Here is a tiny trained network, its code and every weight. The questions are about switching its units off for an input and a target symbol, where a switched-off unit gives its printed mean instead of its output.

import numpy as np


def w(rows, s, z=0):
    codes = np.array(rows[::2]) - 128.0
    scale = np.full(codes.shape[1], s)
    scale[-1] = z or s
    return codes * scale


def f(y):
    return y / 2 * (1 + np.tanh(0.7978845608 * (y + 0.044715 * y**3)))


def softmax(a):
    e = np.exp(a - a.max(-1, keepdims=True))
    return e / e.sum(-1, keepdims=True)


def log_softmax(a):
    a = a - a.max(-1, keepdims=True)
    return a - np.log(np.exp(a).sum(-1, keepdims=True))


def net(x, mask):
    ids = ['αβγδζηλξστψ'.index(c) for c in x.split()]
    T = len(ids)
    res = E[ids] + P[:T]
    u = 0
    for l in range(2):
        r = res
        for j in range(3):
            rows = slice(2 * j, 2 * j + 2)
            q, k, v = (r @ M[l][rows].T for M in (Q, K, V))
            z = softmax(np.where(np.tri(T) > 0, q @ k.T / 2**0.5, -1e9)) @ v
            o = O[l][rows]
            res = res + np.where(mask[u + j], z, o[:, -1]) @ o[:, :-1]
        u += 3
        y = f(res @ A[l][:, :-1].T + A[l][:, -1])
        res = res + np.where(mask[u : u + 8], y, B[l][:, -1]) @ B[l][:, :-1]
        u += 8
    return log_softmax(res[-1] @ U[:, :-1].T + U[:, -1])


Q, K, V, O, A, B = {}, {}, {}, {}, {}, {}
E = w([
[165,192,155],'α',
[84,184,122],'β',
[227,145,120],'γ',
[249,140,102],'δ',
[162,145,139],'ζ',
[201,141,132],'η',
[45,157,68],'λ',
[134,181,228],'ξ',
[135,5,64],'σ',
[125,14,178],'τ',
[159,221,53],'ψ',
],0.015)
P = w([
[254,75,117],'0',
[161,153,149],'1',
[113,144,136],'2',
[96,126,132],'3',
[116,110,123],'4',
[100,109,123],'5',
[90,103,118],'6',
],0.0051)
Q[0] = w([
[136,98,197],'L0H1',
[137,16,154],'L0H1',
[148,163,141],'L0H2',
[88,135,156],'L0H2',
[58,253,150],'L0H3',
[135,90,114],'L0H3',
],0.012)
K[0] = w([
[126,140,51],'L0H1',
[98,255,97],'L0H1',
[104,75,113],'L0H2',
[99,86,79],'L0H2',
[178,168,79],'L0H3',
[54,34,169],'L0H3',
],0.0087)
V[0] = w([
[73,199,254],'L0H1',
[119,29,137],'L0H1',
[189,240,37],'L0H2',
[167,59,223],'L0H2',
[107,13,183],'L0H3',
[18,136,189],'L0H3',
],0.0079)
O[0] = w([
[214,173,109,46],'L0H1',
[17,239,186,136],'L0H1',
[133,48,2,199],'L0H2',
[51,114,114,174],'L0H2',
[84,108,215,149],'L0H3',
[167,202,109,3],'L0H3',
],0.0064,0.0044)
A[0] = w([
[115,86,224,75],'L0N1',
[187,133,159,52],'L0N2',
[119,143,78,200],'L0N3',
[53,148,108,255],'L0N4',
[143,101,53,79],'L0N5',
[118,68,146,47],'L0N6',
[254,94,159,226],'L0N7',
[153,135,135,17],'L0N8',
],0.0097,0.0033)
B[0] = w([
[73,43,144,183],'L0N1',
[117,79,140,125],'L0N2',
[220,194,80,169],'L0N3',
[243,136,253,190],'L0N4',
[153,158,72,184],'L0N5',
[112,91,19,155],'L0N6',
[108,186,196,254],'L0N7',
[21,126,168,109],'L0N8',
],0.0048,0.0063)
Q[1] = w([
[223,141,221],'L1H1',
[197,123,111],'L1H1',
[109,209,26],'L1H2',
[91,254,131],'L1H2',
[73,130,110],'L1H3',
[150,100,117],'L1H3',
],0.01)
K[1] = w([
[253,84,90],'L1H1',
[79,64,21],'L1H1',
[30,99,161],'L1H2',
[64,82,139],'L1H2',
[243,165,226],'L1H3',
[148,74,54],'L1H3',
],0.0073)
V[1] = w([
[218,190,108],'L1H1',
[114,88,207],'L1H1',
[137,230,123],'L1H2',
[102,116,103],'L1H2',
[254,159,135],'L1H3',
[135,208,194],'L1H3',
],0.0091)
O[1] = w([
[100,142,119,166],'L1H1',
[203,89,132,136],'L1H1',
[227,60,170,3],'L1H2',
[95,126,66,112],'L1H2',
[85,144,249,189],'L1H3',
[254,104,200,15],'L1H3',
],0.0073,0.0029)
A[1] = w([
[114,63,87,37],'L1N1',
[97,172,87,50],'L1N2',
[45,135,146,114],'L1N3',
[131,95,8,194],'L1N4',
[32,113,147,61],'L1N5',
[53,246,96,94],'L1N6',
[194,121,69,254],'L1N7',
[108,173,109,113],'L1N8',
],0.012,0.0059)
B[1] = w([
[247,83,96,167],'L1N1',
[207,186,85,161],'L1N2',
[179,198,225,188],'L1N3',
[91,124,37,229],'L1N4',
[184,109,224,182],'L1N5',
[148,156,72,255],'L1N6',
[80,2,144,193],'L1N7',
[153,178,31,163],'L1N8',
],0.007,0.0087)
U = w([
[80,136,135,129],'α',
[127,138,162,105],'β',
[50,123,72,171],'γ',
[175,125,43,44],'δ',
[122,103,122,149],'ζ',
[10,89,102,255],'η',
[136,114,129,160],'λ',
[170,129,193,138],'ξ',
[119,36,69,39],'σ',
[154,21,169,107],'τ',
[167,176,136,5],'ψ',
],0.012,0.0055)

Each question gives the input, a string of symbols that net reads in full, and the target symbol t.
The units are the heads (2 rows each of Q, K, V and O) and the neurons (one row each of A and B). Each row of codes is followed by its name. A weight is (code - 128) times the scale printed after its matrix; where a second scale follows, it is the last column's (O, A, B and U).
mask holds one flag per unit, layer by layer, with each layer's heads first. A switched-off unit (its flag False) gives its mean, the last column of its rows in O or B, instead of its output. The means were averaged over made-up inputs and are rounded, as every weight is.
A unit's drop is (log p(t) with every unit on - log p(t) with that unit switched off) / (log p(t) with every unit on - log p(t) with every unit switched off).
The circuit of an input: a set's keep is (log p(t) with only the set's units on - log p(t) with every unit switched off) / (log p(t) with every unit on - log p(t) with every unit switched off). Starting from the 12 units with the biggest drops (on a tie, the unit counted first), units are removed one at a time, each time the one whose removal leaves the highest keep (on an exact tie, the one counted first), for as long as the keep stays at least 0.8.
circuit, biggest first: the units of the circuit, biggest drop first
top k neurons: the k neurons with the biggest drops, biggest first
top k neurons in layer l: the k neurons of layer l with the biggest drops, biggest first
input ψ η β, target δ: top neuron in layer 1 => [L1N6]
input σ η λ η, target σ: circuit, biggest first => [L1H3, L0H1, L1H1, L1N7]
input η τ β σ, target σ: top 2 neurons in layer 1 => [L1N1, L1N4]
input τ ξ ψ β ζ, target τ: circuit, biggest first => [L1H3, L0H1, L1N7, L1H2]
input β α γ ξ, target ξ: circuit, biggest first => [L1H3, L1N4]
input τ τ ψ λ ψ α, target δ: top 2 neurons in layer 1 => [L1N6, L1N8]
input ξ β τ α γ ξ η, target ξ: circuit, biggest first => [L0H1, L1H3, L1N4]
input η α γ, target η: top 2 neurons => [L0N4, L1N1]
input γ δ ψ β β, target δ: top 2 neurons => [L1N2, L1N6]
input τ σ ξ, target ξ: top 2 neurons in layer 1 => [L1N7, L1N4]
input ψ α λ η, target ψ: top 2 neurons in layer 1 => [L1N3, L1N6]
input ψ ζ δ λ σ δ, target ψ: top 2 neurons => [L1N3, L1N5]
input ξ γ α δ, target ξ: top 2 neurons => [L0N7, L1N4]
input ξ γ γ, target ξ: circuit, biggest first => [L1H3]
input ψ ψ α γ γ ψ, target δ: top 3 neurons in layer 1 => [L1N2, L1N6, L1N8]
input δ ψ δ λ η, target δ: top 3 neurons in layer 1 => [L1N2, L1N6, L1N8]
input γ β η, target γ: top 2 neurons in layer 0 => [L0N4, L0N5]
input γ δ η η, target γ: top 2 neurons => [L0N4, L1N4]
input γ γ λ ξ τ γ, target γ: top 2 neurons in layer 1 => [L1N1, L1N5]
input σ ζ γ, target σ: top neuron => [L1N7]
input δ δ η, target δ: top 3 neurons => [L0N4, L1N2, L1N6]
input ξ γ α ζ ξ γ, target ξ: top 2 neurons => [L0N7, L1N4]
input σ δ ψ β η, target σ: top 2 neurons in layer 1 => [L1N7, L1N4]
input δ γ ζ, target δ: top 2 neurons in layer 1 => [L1N2, L1N6]
